Each row is followed by roughly how far along a hidden order it lies, from 0 to 10. A new part has a new order.
In the rows, 128 means zero.
[132 104 172 123  97 144 118  98  88 136 118 114 129 152 150  85 134 131
 102 136 109 103 110 148 123  81 107 197 113  89 144 132 141 124 220 114
 145 106  94 181 129 140 194 129 120   8 129 165  87 120 128 132 136 119
  71 133 101  91 101 111 204 130 113 144 107  82 100 120  78 178 111 130
 132  57 138 116 103 216 126 132 116  94 153 142  95 138 134 156 143 142
 139 113  99 151 111 141 108 110 165 157  64  35 107]
6
[107 142 145 166 138 134 120 139 125 132 129 141 149 131 131 169 160 168
 132  94 133 126 138 163 131 145  94 144 123 164 106 125 124 138 130  94
 142 144  89 103 145 124  96 141 118 104 122 141 124 114 141 116 131 139
  99  82 122 107 112 116 106 127 116 136 115 146 120 106 115 122 111 237
 117 125 102 134 115 130  92 117 133 144 167  94 106 143 128 140 101 139
 158 160 106 136 160 107  98 117 130  99 195  81 101]
7
[155 139 152 126 122 117 144 127  98 130 125 112 113 131 138 105 147 129
 155 143 123 136 128 136 123 128 109 140 137 110 130 125 122 123 121 138
 131 115 117 156 144 121 125 116 116 170 111 106 142 145 133 125 137 111
 138 138 125 131 144 118 123 127 145 132 120 146 119 142 115 134 137 123
 120 121 201 134 136 154 130 109 137 131 130 146 144 135 127 123 107 150
 123 141 126 147  97 144 126 133 116 127 136  92 117]
7
[112 127 131  99 141  77 141 103 149 137 120 107 116 150 158 145 126 137
 112 124 148 124 128  74 120 151 145  47 120 107  93 126 151 147 139 116
 107 144 116 113  97 149 153 121 130 117 108 126 145 120 141 124 150 153
 187 137 146 116 125  59 103 118 107 157 132 124 168 119 134 164 115 128
 134 129 110 135 136  99 101 115 143  98 141 101 106 151 175 172 139 163
  79 126 137 130 153 120 137 145 184  87 145 197 164]
3
[172 114 152 127 112 136 143 121  97 128 124 109 133 151 148  86 118 104
 137 153 122 132 113 100 135 120 140  97 132 137 153 141 129 124 103 132
 131 111 151 153 129 110 131 130 158 232 129 151 132 128 116 127 145 110
 128 138 126 138 145 115 113 124 144 139 121 127 116 139 122 120 123  64
 137 106 147 120 140 153 154 128 139 119 124 151 136 103 102 123 162 123
 127 119 139 128 107 132 138 136 130 143  93 137 107]
5
[193 121 168 123 108 145 153 117  74 126 122  99 147 158 158  53 110  93
 149 167 120 135 109  89 115 132 146  99 131 129 159 141 130 123 100 139
 133  97 181 164 124 102 112 120 147 213 124 157 124 141 112 118 142 105
 124 140 110 135 160 126  98 122 168 136 118 123 106 150 102 116 123  61
 131  88 162 118 144 169 161 114 143 119 128 168 155 127  80 117 163 128
 120 104 149 141  81 138 140 128 124 160  81 127  99]
6
[147 126 107 108 124 121 138 122 130 125 132 120 137 131 130  98 104 102
 121 146 124 125 121  90 124 126 146 103 131 114 136 136 128 120 113 143
 123 110 154 130 121 116 135 125 131 142 133 136 126 123 117 125 123 126
 140 149 131 139 137 127 126 129 136 111 138 111 123 136 135 122 126  78
 147 114 131 128 134 145 148 126 126 117 122 144 136 117 114 124 157 124
 118 123 139 121 119 133 142 134 126 149  91 180 143]
4
[148 107 180 170 110 140 147  83 133 117 123 191 179 166  56 191 169 153
 120 118 141 113 143  48  87  99  61 227 178   1 179  69 112 159 189 212
 125 121  41 115  47  97 167 105  66 255 116  62 182 170 123 108 193  89
 179 171 143 108  87 217   1  93 139 127 136 145 119 142 138  99 112  37
 164  82  60 156 143 125 154  88 125 110 172 140 170  92  94 129 255  87
  91 160 111  70 208 139 152 115 130  92 160 104 107]
8
[169 108 178 177 108 175 138 162  83 133 128 124  98 139 145 117 102 124
 131 123 112 141 107 186 152  73 111 140 123 202 142 126 136 135 164 105
 166 123 136 163 139 135 125 137 159 141 129 187 117 158 137 143 165 133
 105  85 121 108  98  94 109 104 149 138 104 151  95 128 105 119 110 172
  74 119 116 106 120 167 108 107 151 126 194  97 127 132 120 143 122 137
 142 103 124 143 106 122 110 118 138 146 144  88  94]
7
[188  38 173 107 160 176 156  71 134 151 124 111 195 168 153 122 174 117
 166  94 116 121 142 159 155 173  92  66 126 123 159 145 159 109 128 186
 150 137 121 165 110 165 108 106 154 168 109 104 125 178 124  99 174 137
 123 116 148 138 112 191  57 142 130 139  85 163  66 132 126 131 173 209
  91  87 146 138 113 117 120 119 163 119 118  92 166 149 191 120  89  97
 107 141 111 241 144 172 106 152 164  85   1 167 149]
0
[144 106 150 138  89 108 140  67  70 146 119  84  93 117 145 114 154 178
  80 119 129  94 119 158 167 211  85 224 154  80 144 135 123 112 182  70
 125  87 132 159 161 130 160  93 120  23 125 119  89 135 129 133 120 131
  20 149 113  92 102 152 146 189  85 150 129 131 108 138 113 143 146 167
 100 133 229 141 111 137 145 141 139 134  63 100 107  90 121 183 147 139
 160 122  84 116 140 145 117 129 121 140  10  76 123]
9
[142 128 189 202 123 175 123 169  84 139 120 142 116 158 144 156 101 158
 152  89 126 141 133 243 150 125  73 157 121 212 109 126 128 141 128  94
 167 137  89 128 155 119  76 146 124 136 116 197 118 141 147 119 151 129
  80  62 127  91 118  76 100 106 140 148  95 167 111 108  87 115 104 255
  92 116 107 123 112 155  79 114 154 145 218  94 101 137 112 145  85 141
 148 135  96 134 150 104  81 101 129  92 215  44  62]
10
